Below are the code and all the weights of a small trained network. Each question names an input and a class and asks about switching units off, where a switched-off unit gives its printed mean instead of its output.

import numpy as np


def w(rows, s, z=0):
    codes = np.array(rows[::2]) - 128.0
    scale = np.full(codes.shape[1], s)
    scale[-1] = z or s
    return codes * scale


def norm(h):
    return h / np.sqrt((h * h).mean(-1, keepdims=True) + 1e-5)


def f(y):
    return np.maximum(y, 0)


def log_softmax(a):
    a = a - a.max(-1, keepdims=True)
    return a - np.log(np.exp(a).sum(-1, keepdims=True))


def net(x, mask):
    res = np.array(x, float).reshape(1, 8) / 4 @ E
    u = 0
    for l in range(2):
        y = f(norm(res) @ A[l][:, :-1].T + A[l][:, -1])
        res = res + np.where(mask[u : u + 10], y, B[l][:, -1]) @ B[l][:, :-1]
        u += 10
    return log_softmax(norm(res)[-1] @ U[:, :-1].T + U[:, -1])


A, B = {}, {}
E = w([
[127,129,136,131,132,117],'x0',
[243,19,125,200,19,16],'x1',
[127,130,133,128,131,124],'x2',
[225,139,233,44,191,172],'x3',
[71,253,227,180,49,250],'x4',
[125,129,137,131,131,115],'x5',
[128,128,124,126,125,124],'x6',
[125,131,120,120,123,136],'x7',
],0.006)
A[0] = w([
[45,149,116,81,244,132,254],'0.n0',
[79,132,63,43,254,104,118],'0.n1',
[196,63,191,103,179,151,46],'0.n2',
[89,55,115,112,143,145,52],'0.n3',
[178,161,166,142,52,118,16],'0.n4',
[202,150,211,28,133,121,167],'0.n5',
[111,128,220,20,174,106,147],'0.n6',
[162,102,186,213,97,171,22],'0.n7',
[76,135,143,40,185,148,115],'0.n8',
[155,77,211,164,82,109,99],'0.n9',
],0.0084,0.0049)
B[0] = w([
[152,205,164,158,102,159,255],'0.n0',
[206,111,81,255,122,181,220],'0.n1',
[133,188,9,50,186,100,167],'0.n2',
[144,222,124,151,45,101,136],'0.n3',
[151,8,90,180,187,231,153],'0.n4',
[141,76,137,33,247,157,215],'0.n5',
[103,45,134,154,94,155,201],'0.n6',
[219,187,105,244,130,160,156],'0.n7',
[152,100,191,155,57,84,194],'0.n8',
[201,175,11,119,155,142,176],'0.n9',
],0.0072,0.0087)
A[1] = w([
[111,118,101,124,200,151,143],'1.n0',
[99,37,147,104,46,50,135],'1.n1',
[146,153,149,75,95,98,2],'1.n2',
[88,228,120,220,11,152,123],'1.n3',
[188,87,131,189,95,195,123],'1.n4',
[227,99,167,146,162,232,107],'1.n5',
[53,164,177,111,131,142,147],'1.n6',
[168,149,171,160,87,133,112],'1.n7',
[32,207,183,70,129,172,162],'1.n8',
[204,129,189,96,139,110,189],'1.n9',
],0.011,0.0078)
B[1] = w([
[146,218,85,190,122,143,160],'1.n0',
[5,64,148,151,94,102,154],'1.n1',
[14,174,57,65,235,32,128],'1.n2',
[229,203,74,140,143,124,240],'1.n3',
[47,189,148,121,233,91,227],'1.n4',
[1,91,174,96,140,157,253],'1.n5',
[157,87,169,98,57,170,158],'1.n6',
[93,154,65,72,176,100,167],'1.n7',
[190,4,210,193,5,140,180],'1.n8',
[122,108,163,55,78,119,192],'1.n9',
],0.0093,0.012)
U = w([
[144,248,59,218,144,102,251],'0',
[68,120,166,97,187,216,252],'1',
[186,196,154,226,34,215,41],'2',
[88,100,237,72,17,191,123],'3',
[47,81,49,199,93,54,15],'4',
[176,74,79,28,166,88,43],'5',
],0.014,0.0033)

Each question gives the input, the list of numbers given to net, and the class t.
The units are the neurons (one row each of A and B). Each row of codes is followed by its name. A weight is (code - 128) times the scale printed after its matrix; where a second scale follows, it is the last column's (A, B and U).
mask holds one flag per neuron, layer by layer. A switched-off neuron (its flag False) gives its mean, the last column of its row in B, instead of its output. The means were averaged over made-up inputs and are rounded, as every weight is.
A unit's drop is (log p(t) with every unit on - log p(t) with that unit switched off) / (log p(t) with every unit on - log p(t) with every unit switched off).
The circuit of an input: a set's keep is (log p(t) with only the set's units on - log p(t) with every unit switched off) / (log p(t) with every unit on - log p(t) with every unit switched off). Starting from the 12 units with the biggest drops (on a tie, the unit counted first), units are removed one at a time, each time the one whose removal leaves the highest keep (on an exact tie, the one counted first), for as long as the keep stays at least 0.8.
circuit, biggest first: the units of the circuit, biggest drop first
unit that matters most: the unit with the biggest drop
top k neurons: the k neurons with the biggest drops, biggest first
k most important neurons of layer l: the k neurons of layer l with the biggest drops, biggest first
drop of u: that unit's drop, to one decimal
input [1,2,8,0,-4,-7,-8,5], class 4: top 3 neurons -> (1.n3 0.n5 0.n0)
input [-8,1,-4,-1,-1,2,-6,3], class 4: 2 most important neurons of layer 1 -> (1.n1 1.n5)
input [3,4,-4,0,-8,-6,-8,2], class 4: circuit, biggest first -> (1.n1 0.n5)
input [-3,0,-6,-2,-4,2,1,-7], class 0: circuit, biggest first -> (0.n5 1.n5)
input [3,-8,8,-4,1,6,3,-7], class 2: unit that matters most -> 1.n8
input [3,-1,-7,7,-8,6,-2,3], class 1: 2 most important neurons of layer 1 -> (1.n3 1.n5)
input [0,-3,8,-4,6,5,0,7], class 2: circuit, biggest first -> (1.n3 1.n8)
input [-6,2,-6,1,8,-4,6,4], class 1: top 3 neurons -> (0.n4 1.n5 0.n0)
input [8,-7,-4,0,0,1,-1,0], class 0: circuit, biggest first -> (0.n1 0.n5)
input [7,-1,-5,8,3,-3,7,-3], class 3: circuit, biggest first -> (0.n1 1.n8)
input [3,-6,-8,-2,0,-8,1,4], class 0: circuit, biggest first -> (1.n3 0.n5)
input [0,-5,3,-6,3,3,-7,-2], class 2: circuit, biggest first -> (1.n8 1.n3)
input [-1,1,-4,4,-2,-2,-3,-5], class 5: top 2 neurons -> (0.n2 1.n4)
input [-1,1,-2,0,-3,-3,-1,-1], class 4: circuit, biggest first -> (0.n5)
input [-6,0,3,5,-6,-5,0,-3], class 1: top 2 neurons -> (0.n1 1.n3)
input [4,2,6,4,-2,-1,0,-8], class 5: 2 most important neurons of layer 1 -> (1.n4 1.n5)
input [3,8,7,5,2,-2,-8,6], class 1: 2 most important neurons of layer 0 -> (0.n4 0.n7)
input [-1,-1,4,-2,1,-3,-2,-4], class 2: top 2 neurons -> (0.n1 1.n8)
input [3,-5,-7,-2,0,-4,1,-2], class 0: 2 most important neurons of layer 0 -> (0.n1 0.n5)
input [4,-8,5,3,1,2,8,1], class 3: circuit, biggest first -> (1.n8)
input [5,3,-1,1,-1,1,4,-1], class 5: top 2 neurons -> (1.n3 0.n1)
input [-1,-7,0,-1,4,-3,-3,6], class 2: top 2 neurons -> (1.n3 0.n5)
input [6,8,-5,1,5,-3,-5,-4], class 1: 3 most important neurons of layer 1 -> (1.n5 1.n3 1.n0)
input [-4,-4,4,-8,2,6,7,-6], class 2: top 2 neurons -> (1.n8 0.n1)
input [5,-5,-3,-1,0,7,-6,3], class 0: 2 most important neurons of layer 0 -> (0.n1 0.n5)
input [3,8,-1,5,-1,-3,0,-7], class 5: drop of 0.n9 -> 0.2
